Here is a tiny trained network, its code and every weight. The questions are about switching its units off for an input and a class, where a switched-off unit gives its printed mean instead of its output.

import numpy as np


def w(rows, s, z=0):
    codes = np.array(rows[::2]) - 128.0
    scale = np.full(codes.shape[1], s)
    scale[-1] = z or s
    return codes * scale


def norm(h):
    return h / np.sqrt((h * h).mean(-1, keepdims=True) + 1e-5)


def f(y):
    return np.maximum(y, 0)


def log_softmax(a):
    a = a - a.max(-1, keepdims=True)
    return a - np.log(np.exp(a).sum(-1, keepdims=True))


def net(x, mask):
    res = np.array(x, float).reshape(1, 2) / 4 @ E
    u = 0
    for l in range(2):
        y = f(norm(res) @ A[l][:, :-1].T + A[l][:, -1])
        res = res + np.where(mask[u : u + 15], y, B[l][:, -1]) @ B[l][:, :-1]
        u += 15
    return log_softmax(norm(res)[-1] @ U[:, :-1].T + U[:, -1])


A, B = {}, {}
E = w([
[165,106,66,254,158],'x0',
[64,105,217,148,151],'x1',
],0.0027)
A[0] = w([
[236,196,113,123,122,50],'0.n0',
[79,176,177,74,54,136],'0.n1',
[135,168,170,162,118,53],'0.n2',
[105,136,146,144,193,26],'0.n3',
[28,112,128,149,140,210],'0.n4',
[206,126,103,133,183,84],'0.n5',
[123,137,146,169,172,74],'0.n6',
[113,124,178,121,115,120],'0.n7',
[253,162,141,178,101,124],'0.n8',
[171,182,28,151,168,90],'0.n9',
[182,190,120,93,112,215],'0.n10',
[135,102,140,167,197,169],'0.n11',
[145,130,155,140,237,166],'0.n12',
[89,110,188,70,87,248],'0.n13',
[157,115,77,160,190,126],'0.n14',
],0.0044,0.0013)
B[0] = w([
[218,22,85,66,57,178],'0.n0',
[218,194,61,251,144,234],'0.n1',
[77,125,193,100,87,138],'0.n2',
[79,113,193,136,32,148],'0.n3',
[216,82,48,100,62,200],'0.n4',
[88,35,113,59,171,169],'0.n5',
[143,172,32,53,158,158],'0.n6',
[155,33,94,78,37,175],'0.n7',
[51,201,239,185,81,187],'0.n8',
[139,96,113,38,38,207],'0.n9',
[127,35,118,137,183,193],'0.n10',
[140,168,255,22,158,186],'0.n11',
[153,142,125,153,56,171],'0.n12',
[129,103,54,152,242,253],'0.n13',
[110,225,226,128,104,189],'0.n14',
],0.002,0.0037)
A[1] = w([
[79,122,170,114,77,164],'1.n0',
[135,71,101,143,124,124],'1.n1',
[206,174,78,119,158,124],'1.n2',
[171,144,103,192,159,158],'1.n3',
[147,183,119,192,73,100],'1.n4',
[170,102,149,75,138,142],'1.n5',
[137,113,132,85,152,120],'1.n6',
[38,44,145,149,151,107],'1.n7',
[108,120,88,127,173,96],'1.n8',
[125,156,109,79,142,86],'1.n9',
[114,181,71,91,113,127],'1.n10',
[78,138,120,3,139,136],'1.n11',
[166,194,124,183,123,8],'1.n12',
[109,147,193,145,108,221],'1.n13',
[160,124,124,105,75,187],'1.n14',
],0.0055,0.0016)
B[1] = w([
[173,176,60,122,174,193],'1.n0',
[122,211,107,74,176,182],'1.n1',
[132,100,156,106,101,243],'1.n2',
[74,179,195,110,138,204],'1.n3',
[61,111,175,159,160,192],'1.n4',
[137,176,153,179,126,223],'1.n5',
[87,183,126,189,117,186],'1.n6',
[198,23,76,60,1,211],'1.n7',
[197,153,59,126,115,149],'1.n8',
[52,112,204,173,86,174],'1.n9',
[96,62,135,146,110,189],'1.n10',
[101,136,152,212,155,254],'1.n11',
[65,108,206,161,104,161],'1.n12',
[166,129,59,93,115,214],'1.n13',
[116,127,144,117,180,218],'1.n14',
],0.0039,0.0031)
U = w([
[25,144,215,231,111,180],'0',
[210,27,48,47,23,170],'1',
[195,250,81,67,221,143],'2',
[44,64,40,84,216,6],'3',
[34,56,28,84,226,2],'4',
],0.011,0.0098)

Each question gives the input, the list of numbers given to net, and the class t.
The units are the neurons (one row each of A and B). Each row of codes is followed by its name. A weight is (code - 128) times the scale printed after its matrix; where a second scale follows, it is the last column's (A, B and U).
mask holds one flag per neuron, layer by layer. A switched-off neuron (its flag False) gives its mean, the last column of its row in B, instead of its output. The means were averaged over made-up inputs and are rounded, as every weight is.
A unit's drop is (log p(t) with every unit on - log p(t) with that unit switched off) / (log p(t) with every unit on - log p(t) with every unit switched off).
The circuit of an input: a set's keep is (log p(t) with only the set's units on - log p(t) with every unit switched off) / (log p(t) with every unit on - log p(t) with every unit switched off). Starting from the 12 units with the biggest drops (on a tie, the unit counted first), units are removed one at a time, each time the one whose removal leaves the highest keep (on an exact tie, the one counted first), for as long as the keep stays at least 0.8.
circuit, biggest first: the units of the circuit, biggest drop first
unit that matters most: the unit with the biggest drop
k most important neurons: the k neurons with the biggest drops, biggest first
k most important neurons of layer l: the k neurons of layer l with the biggest drops, biggest first
drop when u is switched off: that unit's drop, to one decimal
input [-3,-1], class 2: circuit, biggest first -> [0.n1 1.n7]
input [8,-8], class 0: circuit, biggest first -> [0.n8 1.n3 1.n12]
input [-3,3], class 2: 2 most important neurons -> [0.n1 0.n11]
input [6,-5], class 0: unit that matters most -> 0.n8
input [-4,5], class 1: 3 most important neurons -> [1.n7 0.n11 0.n9]
input [3,-1], class 2: 4 most important neurons -> [0.n1 0.n9 0.n5 1.n7]
input [-3,-2], class 2: 2 most important neurons of layer 0 -> [0.n10 0.n1]
input [3,-3], class 2: 4 most important neurons of layer 1 -> [1.n7 1.n14 1.n11 1.n9]
input [6,-6], class 0: 4 most important neurons of layer 1 -> [1.n7 1.n4 1.n3 1.n13]
input [1,-2], class 2: 2 most important neurons -> [1.n7 1.n0]
input [0,3], class 2: 2 most important neurons -> [0.n4 0.n10]
input [2,-3], class 2: 4 most important neurons of layer 1 -> [1.n7 1.n14 1.n2 1.n13]
input [0,-2], class 2: 2 most important neurons -> [1.n7 0.n0]
input [-8,-6], class 0: unit that matters most -> 1.n11
input [-4,0], class 0: 2 most important neurons of layer 1 -> [1.n7 1.n9]
input [2,3], class 2: 2 most important neurons -> [0.n1 1.n7]
input [-5,-5], class 0: drop when 1.n10 is switched off -> 0.1
input [-4,6], class 1: drop when 1.n7 is switched off -> 1.0
input [-5,8], class 1: drop when 1.n7 is switched off -> 1.6
input [3,5], class 1: drop when 0.n1 is switched off -> 1.1
input [1,2], class 2: most important neuron -> [0.n1]
